Below are the code and all the weights of a small trained network. Each question names an input and a target symbol and asks about switching units off, where a switched-off unit gives its printed mean instead of its output.

import numpy as np


def w(rows, s, z=0):
    codes = np.array(rows[::2]) - 128.0
    scale = np.full(codes.shape[1], s)
    scale[-1] = z or s
    return codes * scale


def f(y):
    return y / 2 * (1 + np.tanh(0.7978845608 * (y + 0.044715 * y**3)))


def softmax(a):
    e = np.exp(a - a.max(-1, keepdims=True))
    return e / e.sum(-1, keepdims=True)


def log_softmax(a):
    a = a - a.max(-1, keepdims=True)
    return a - np.log(np.exp(a).sum(-1, keepdims=True))


def net(x, mask):
    ids = ['Λαβγζηθμξπτφψ'.index(c) for c in x.split()]
    T = len(ids)
    res = E[ids] + P[:T]
    u = 0
    for l in range(2):
        q, k, v = (res @ M[l].T for M in (Q, K, V))
        z = softmax(np.where(np.tri(T) > 0, q @ k.T / 4**0.5, -1e9)) @ v
        res = res + np.where(mask[u], z, O[l][:, -1]) @ O[l][:, :-1]
        u += 1
        y = f(res @ A[l][:, :-1].T + A[l][:, -1])
        res = res + np.where(mask[u : u + 12], y, B[l][:, -1]) @ B[l][:, :-1]
        u += 12
    return log_softmax(res[-1] @ U[:, :-1].T + U[:, -1])


Q, K, V, O, A, B = {}, {}, {}, {}, {}, {}
E = w([
[117,102,74,161,94,75,138,73,110],'Λ',
[120,170,56,102,121,105,176,139,139],'α',
[174,135,100,171,118,92,152,151,88],'β',
[132,218,74,159,167,131,165,100,92],'γ',
[88,177,178,124,83,159,67,170,117],'ζ',
[127,130,136,149,171,144,111,149,88],'η',
[136,150,112,111,95,155,160,135,144],'θ',
[77,152,96,153,133,114,96,140,179],'μ',
[163,171,125,65,99,118,145,139,126],'ξ',
[85,150,146,5,131,167,117,156,138],'π',
[90,162,172,81,113,127,112,128,86],'τ',
[68,144,105,161,98,161,174,198,83],'φ',
[135,143,106,159,116,67,162,184,156],'ψ',
],0.026)
P = w([
[66,2,68,113,106,252,192,113,49],'0',
[174,196,104,123,33,95,160,176,200],'1',
[199,151,78,150,92,107,186,235,172],'2',
[139,197,95,123,114,76,169,176,127],'3',
[146,135,137,87,83,121,179,217,123],'4',
[75,177,147,78,82,156,132,181,132],'5',
[175,176,137,190,101,124,177,194,62],'6',
[130,164,127,125,52,126,155,186,117],'7',
[99,188,96,116,66,94,163,175,133],'8',
[85,159,89,111,121,162,172,172,111],'9',
],0.0083)
Q[0] = w([
[188,35,125,205,151,102,43,108,187],'L0H0',
[218,118,163,139,112,120,22,19,148],'L0H0',
[149,162,45,174,109,133,50,125,104],'L0H0',
[173,229,65,166,115,112,112,253,53],'L0H0',
],0.0075)
K[0] = w([
[132,193,196,87,155,48,143,194,190],'L0H0',
[126,208,151,192,141,3,101,189,177],'L0H0',
[12,68,124,103,31,78,203,27,43],'L0H0',
[136,30,27,137,69,208,124,84,112],'L0H0',
],0.0057)
V[0] = w([
[60,240,69,19,178,134,182,187,44],'L0H0',
[191,120,201,174,228,147,69,30,19],'L0H0',
[41,149,109,131,169,38,140,166,101],'L0H0',
[2,121,108,95,126,242,57,121,136],'L0H0',
],0.0065)
O[0] = w([
[164,164,161,93,90,104,147,156,24,251],'L0H0',
[159,140,134,253,197,179,172,163,103,61],'L0H0',
[139,107,161,113,118,110,219,56,78,120],'L0H0',
[112,100,228,142,102,180,91,103,113,222],'L0H0',
],0.013,0.011)
A[0] = w([
[104,231,133,146,136,89,168,224,98,166],'L0N0',
[88,199,105,34,177,90,35,207,51,118],'L0N1',
[178,51,78,140,230,174,148,158,135,109],'L0N2',
[112,122,124,57,177,128,190,184,165,177],'L0N3',
[112,161,151,148,115,45,135,50,101,115],'L0N4',
[129,231,115,73,170,155,133,114,139,161],'L0N5',
[99,144,138,105,82,106,214,89,123,73],'L0N6',
[106,199,79,73,95,88,127,75,178,119],'L0N7',
[133,143,174,161,208,220,70,123,97,159],'L0N8',
[251,112,70,79,115,4,112,98,45,78],'L0N9',
[116,254,170,170,168,198,184,99,118,174],'L0N10',
[112,138,94,194,130,36,92,149,175,253],'L0N11',
],0.0064,0.0037)
B[0] = w([
[180,109,82,63,180,118,76,108,144,204],'L0N0',
[194,179,118,162,115,140,182,141,117,250],'L0N1',
[162,130,36,139,159,181,193,162,171,129],'L0N2',
[87,131,106,229,77,2,78,115,184,137],'L0N3',
[77,80,96,149,111,151,151,149,52,153],'L0N4',
[214,65,156,205,133,94,59,210,106,159],'L0N5',
[170,93,94,144,176,116,152,90,78,171],'L0N6',
[129,114,170,84,157,157,143,198,91,175],'L0N7',
[70,52,83,143,96,78,224,132,57,151],'L0N8',
[89,128,111,101,173,168,146,136,171,188],'L0N9',
[109,62,164,148,144,70,97,197,113,173],'L0N10',
[177,93,176,45,64,167,167,115,26,130],'L0N11',
],0.0062,0.018)
Q[1] = w([
[172,165,104,67,3,110,195,251,30],'L1H0',
[153,67,147,171,165,198,20,191,142],'L1H0',
[85,199,169,137,156,132,173,103,149],'L1H0',
[171,143,151,45,86,187,127,183,6],'L1H0',
],0.0059)
K[1] = w([
[83,4,86,117,86,124,148,71,102],'L1H0',
[148,104,160,76,110,158,161,166,135],'L1H0',
[139,70,254,151,188,168,98,171,217],'L1H0',
[55,80,78,72,94,138,205,77,131],'L1H0',
],0.0074)
V[1] = w([
[160,129,137,152,149,50,117,167,29],'L1H0',
[36,115,147,161,125,25,129,125,158],'L1H0',
[88,34,105,175,146,157,254,185,92],'L1H0',
[186,161,82,128,201,112,132,221,150],'L1H0',
],0.0071)
O[1] = w([
[211,69,252,185,108,238,158,150,169,213],'L1H0',
[117,77,174,1,251,224,60,99,166,64],'L1H0',
[100,18,218,163,172,176,166,180,205,250],'L1H0',
[122,165,52,212,180,175,177,242,128,48],'L1H0',
],0.0094,0.019)
A[1] = w([
[92,53,113,58,126,107,123,149,95,252],'L1N0',
[140,151,151,77,118,57,110,84,86,136],'L1N1',
[165,79,144,197,154,172,197,160,190,83],'L1N2',
[182,115,93,111,162,151,105,129,117,217],'L1N3',
[180,146,194,109,87,150,139,83,176,34],'L1N4',
[158,164,85,141,2,133,145,135,61,94],'L1N5',
[130,78,170,110,137,79,149,71,131,119],'L1N6',
[73,107,49,61,187,123,90,22,111,37],'L1N7',
[200,91,182,43,68,154,208,151,104,146],'L1N8',
[143,172,51,154,39,117,144,119,82,119],'L1N9',
[120,140,139,142,78,69,121,97,118,99],'L1N10',
[61,181,84,94,121,66,27,155,85,228],'L1N11',
],0.0084,0.0024)
B[1] = w([
[207,203,181,147,59,144,119,157,159,152],'L1N0',
[90,69,39,202,143,190,168,99,66,169],'L1N1',
[65,195,120,61,53,116,81,63,98,226],'L1N2',
[118,58,143,116,122,113,203,85,184,128],'L1N3',
[98,111,110,171,154,64,129,115,129,187],'L1N4',
[29,99,185,90,150,130,172,142,85,188],'L1N5',
[117,182,102,114,212,132,49,209,170,167],'L1N6',
[127,154,159,132,255,88,157,60,109,136],'L1N7',
[140,135,62,160,191,124,130,117,127,253],'L1N8',
[212,201,193,125,116,115,12,122,89,170],'L1N9',
[156,91,121,181,159,206,130,248,184,158],'L1N10',
[154,72,73,100,94,161,208,57,208,163],'L1N11',
],0.0063,0.061)
U = w([
[135,97,99,104,160,119,124,156,189,113],'Λ',
[119,68,168,70,144,31,246,129,180,123],'α',
[64,147,18,157,178,118,118,210,208,203],'β',
[193,146,124,194,148,219,176,118,223,86],'γ',
[170,89,20,160,180,235,2,205,199,131],'ζ',
[66,114,117,69,168,134,98,155,175,61],'η',
[172,25,70,51,68,114,68,122,143,201],'θ',
[106,118,59,113,198,140,124,124,176,145],'μ',
[128,188,103,75,180,116,74,153,151,67],'ξ',
[90,76,69,136,162,96,82,160,132,3],'π',
[219,57,204,113,131,55,132,71,192,161],'τ',
[146,17,82,175,163,151,186,184,211,91],'φ',
[195,102,105,70,187,225,130,194,215,157],'ψ',
],0.0044,0.0039)

Each question gives the input, a string of symbols that net reads in full, and the target symbol t.
The units are the heads (4 rows each of Q, K, V and O) and the neurons (one row each of A and B). Each row of codes is followed by its name. A weight is (code - 128) times the scale printed after its matrix; where a second scale follows, it is the last column's (O, A, B and U).
mask holds one flag per unit, layer by layer, with each layer's heads first. A switched-off unit (its flag False) gives its mean, the last column of its rows in O or B, instead of its output. The means were averaged over made-up inputs and are rounded, as every weight is.
A unit's drop is (log p(t) with every unit on - log p(t) with that unit switched off) / (log p(t) with every unit on - log p(t) with every unit switched off).
The circuit of an input: a set's keep is (log p(t) with only the set's units on - log p(t) with every unit switched off) / (log p(t) with every unit on - log p(t) with every unit switched off). Starting from the 12 units with the biggest drops (on a tie, the unit counted first), units are removed one at a time, each time the one whose removal leaves the highest keep (on an exact tie, the one counted first), for as long as the keep stays at least 0.8.
units of the circuit, in order: the units of the circuit, biggest drop first
unit that matters most: the unit with the biggest drop
k most important neurons: the k neurons with the biggest drops, biggest first
k most important neurons of layer l: the k neurons of layer l with the biggest drops, biggest first
input γ γ ψ τ ξ μ, target γ: units of the circuit, in order	L1H0, L0H0
input η γ θ η φ β μ θ θ γ, target η: unit that matters most	L1N2
input μ θ γ τ, target μ: 2 most important neurons of layer 1	L1N1, L1N7
input γ η ζ, target γ: units of the circuit, in order	L1H0, L0H0
input τ θ μ θ θ π θ ξ γ, target τ: units of the circuit, in order	L0H0, L1H0, L0N8, L1N1
input τ τ θ θ μ θ, target τ: 2 most important neurons	L0N8, L1N1
input θ θ α η ψ, target θ: units of the circuit, in order	L1H0, L0H0, L1N8, L1N6
input γ α β, target γ: units of the circuit, in order	L1H0, L0H0
input γ ξ η θ, target γ: 4 most important neurons	L1N2, L1N5, L0N10, L1N6
input τ β θ γ ξ μ, target τ: units of the circuit, in order	L0H0, L1H0, L1N1
input ζ θ τ ξ, target ζ: 2 most important neurons	L0N8, L1N6
input θ τ ζ τ θ η φ γ, target θ: 2 most important neurons	L1N8, L1N11
input ψ θ τ θ τ θ β τ η, target ψ: 2 most important neurons of layer 0	L0N3, L0N9
input β μ θ μ, target β: most important neuron of layer 0	L0N2
input τ θ θ η θ θ θ μ τ ζ, target τ: units of the circuit, in order	L0H0, L1H0, L0N8
input τ η μ γ β θ θ α ψ, target τ: units of the circuit, in order	L0H0, L1H0, L1N1
input θ η η π τ θ ζ μ γ π, target θ: units of the circuit, in order	L1H0, L0H0, L1N11, L1N6
input α θ π τ, target α: 2 most important neurons	L0N1, L0N7
input η γ π τ γ π, target η: 2 most important neurons	L1N2, L0N8
input τ π η θ τ η θ ζ η, target τ: most important neuron of layer 0	L0N8
input π β β θ, target π: 2 most important neurons	L1N5, L1N1
input η ζ α θ θ ζ η τ θ, target η: 2 most important neurons	L1N2, L0N8
input γ τ μ γ φ, target γ: 4 most important neurons	L1N2, L0N10, L1N5, L1N6
input τ θ θ α, target τ: 3 most important neurons	L0N8, L1N1, L1N10
input τ τ θ τ η, target τ: 2 most important neurons	L1N1, L1N10
